Below are the code and all the weights of a small trained network. Each question names an input and a class and asks about switching units off, where a switched-off unit gives its printed mean instead of its output.

import numpy as np


def w(rows, s, z=0):
    codes = np.array(rows[::2]) - 128.0
    scale = np.full(codes.shape[1], s)
    scale[-1] = z or s
    return codes * scale


def norm(h):
    return h / np.sqrt((h * h).mean(-1, keepdims=True) + 1e-5)


def f(y):
    return y / 2 * (1 + np.tanh(0.7978845608 * (y + 0.044715 * y**3)))


def log_softmax(a):
    a = a - a.max(-1, keepdims=True)
    return a - np.log(np.exp(a).sum(-1, keepdims=True))


def net(x, mask):
    res = np.array(x, float).reshape(1, 7) / 4 @ E
    u = 0
    for l in range(2):
        y = f(norm(res) @ A[l][:, :-1].T + A[l][:, -1])
        res = res + np.where(mask[u : u + 16], y, B[l][:, -1]) @ B[l][:, :-1]
        u += 16
    return log_softmax(norm(res)[-1] @ U[:, :-1].T + U[:, -1])


A, B = {}, {}
E = w([
[188,156,86,253],'x0',
[198,114,67,124],'x1',
[53,44,10,151],'x2',
[151,128,77,53],'x3',
[164,197,126,82],'x4',
[98,166,68,167],'x5',
[124,68,81,109],'x6',
],0.0067)
A[0] = w([
[88,183,67,155,160],'0.n0',
[191,145,174,161,47],'0.n1',
[50,176,243,119,107],'0.n2',
[136,133,98,47,48],'0.n3',
[47,173,129,166,81],'0.n4',
[90,201,63,250,93],'0.n5',
[101,67,77,173,148],'0.n6',
[61,9,93,173,69],'0.n7',
[241,136,221,194,2],'0.n8',
[214,146,90,228,156],'0.n9',
[145,98,159,141,146],'0.n10',
[127,142,126,163,98],'0.n11',
[157,104,125,144,148],'0.n12',
[134,124,120,109,101],'0.n13',
[72,79,115,142,94],'0.n14',
[129,147,214,135,172],'0.n15',
],0.013,0.0046)
B[0] = w([
[160,88,158,183,182],'0.n0',
[108,185,114,97,175],'0.n1',
[101,71,225,175,254],'0.n2',
[172,39,115,128,158],'0.n3',
[128,157,164,186,159],'0.n4',
[217,70,182,212,233],'0.n5',
[68,119,67,173,216],'0.n6',
[6,166,63,140,247],'0.n7',
[144,254,61,59,237],'0.n8',
[203,163,40,164,252],'0.n9',
[103,142,113,103,152],'0.n10',
[151,125,133,125,132],'0.n11',
[132,127,92,125,146],'0.n12',
[137,114,123,125,124],'0.n13',
[102,188,102,148,173],'0.n14',
[69,155,173,82,233],'0.n15',
],0.025,0.0062)
A[1] = w([
[168,141,144,109,54],'1.n0',
[169,232,99,94,56],'1.n1',
[198,45,72,39,11],'1.n2',
[162,104,159,200,63],'1.n3',
[81,196,129,74,58],'1.n4',
[87,135,220,80,3],'1.n5',
[141,147,184,102,144],'1.n6',
[163,118,112,160,22],'1.n7',
[168,223,105,95,36],'1.n8',
[185,157,124,85,105],'1.n9',
[105,96,208,212,85],'1.n10',
[188,108,171,201,45],'1.n11',
[143,166,131,145,118],'1.n12',
[169,76,95,154,88],'1.n13',
[97,103,249,180,146],'1.n14',
[139,224,193,115,144],'1.n15',
],0.014,0.0033)
B[1] = w([
[104,140,104,125,128],'1.n0',
[180,225,105,94,215],'1.n1',
[187,3,115,66,168],'1.n2',
[165,153,159,182,169],'1.n3',
[177,89,174,208,192],'1.n4',
[91,86,195,83,207],'1.n5',
[113,109,123,106,174],'1.n6',
[157,105,154,132,134],'1.n7',
[172,208,96,88,202],'1.n8',
[80,155,63,103,161],'1.n9',
[124,231,131,117,217],'1.n10',
[201,133,170,182,177],'1.n11',
[157,153,117,114,150],'1.n12',
[152,67,200,133,164],'1.n13',
[65,143,200,104,253],'1.n14',
[163,109,106,38,233],'1.n15',
],0.024,0.0065)
U = w([
[179,230,108,65,194],'0',
[20,116,61,182,153],'1',
[164,155,197,200,171],'2',
[150,22,110,81,100],'3',
[62,177,178,187,4],'4',
[187,124,100,244,82],'5',
[59,126,252,65,136],'6',
],0.019,0.004)

Each question gives the input, the list of numbers given to net, and the class t.
The units are the neurons (one row each of A and B). Each row of codes is followed by its name. A weight is (code - 128) times the scale printed after its matrix; where a second scale follows, it is the last column's (A, B and U).
mask holds one flag per neuron, layer by layer. A switched-off neuron (its flag False) gives its mean, the last column of its row in B, instead of its output. The means were averaged over made-up inputs and are rounded, as every weight is.
A unit's drop is (log p(t) with every unit on - log p(t) with that unit switched off) / (log p(t) with every unit on - log p(t) with every unit switched off).
The circuit of an input: a set's keep is (log p(t) with only the set's units on - log p(t) with every unit switched off) / (log p(t) with every unit on - log p(t) with every unit switched off). Starting from the 12 units with the biggest drops (on a tie, the unit counted first), units are removed one at a time, each time the one whose removal leaves the highest keep (on an exact tie, the one counted first), for as long as the keep stays at least 0.8.
circuit, biggest first: the units of the circuit, biggest drop first
k most important neurons: the k neurons with the biggest drops, biggest first
top k neurons in layer l: the k neurons of layer l with the biggest drops, biggest first
drop of u: that unit's drop, to one decimal
input [-4,-4,8,-8,4,1,-8], class 2: 2 most important neurons -> [0.n5; 0.n4]
input [-3,4,8,2,-1,8,-7], class 2: circuit, biggest first -> [0.n5]
input [-4,3,-8,8,-4,-6,4], class 3: circuit, biggest first -> [1.n2; 0.n3]
input [0,-3,-8,0,-4,-7,-8], class 6: 3 most important neurons -> [0.n2; 0.n9; 0.n15]
input [-6,-1,-8,5,7,7,5], class 6: top 2 neurons in layer 0 -> [0.n9; 0.n8]
input [2,7,-2,8,0,6,7], class 5: top 3 neurons in layer 0 -> [0.n15; 0.n9; 0.n0]
input [-5,2,1,7,-3,8,0], class 3: top 3 neurons in layer 0 -> [0.n3; 0.n2; 0.n15]
input [-1,-7,2,3,8,-4,5], class 3: 2 most important neurons -> [0.n3; 1.n2]
input [-2,0,-5,-4,-5,-8,0], class 6: 2 most important neurons -> [0.n2; 0.n9]
input [1,-7,5,-2,0,5,6], class 1: 3 most important neurons -> [0.n7; 0.n6; 0.n2]
input [-7,0,5,7,-1,-5,6], class 1: 2 most important neurons -> [0.n7; 0.n5]
input [0,-8,-4,-1,-7,7,0], class 6: 2 most important neurons -> [1.n14; 0.n9]
input [3,-4,4,-4,-4,-5,-5], class 1: 2 most important neurons -> [0.n7; 0.n6]
input [5,5,-4,6,-1,2,8], class 5: most important neuron -> [0.n8]
input [2,-6,-1,1,5,-7,-5], class 6: drop of 0.n2 -> 0.8
input [4,4,4,6,-4,8,-6], class 5: drop of 0.n9 -> 0.1
input [2,3,4,7,4,4,3], class 5: drop of 0.n0 -> 0.2
input [5,-6,1,-6,-3,-4,7], class 1: drop of 0.n7 -> 0.2
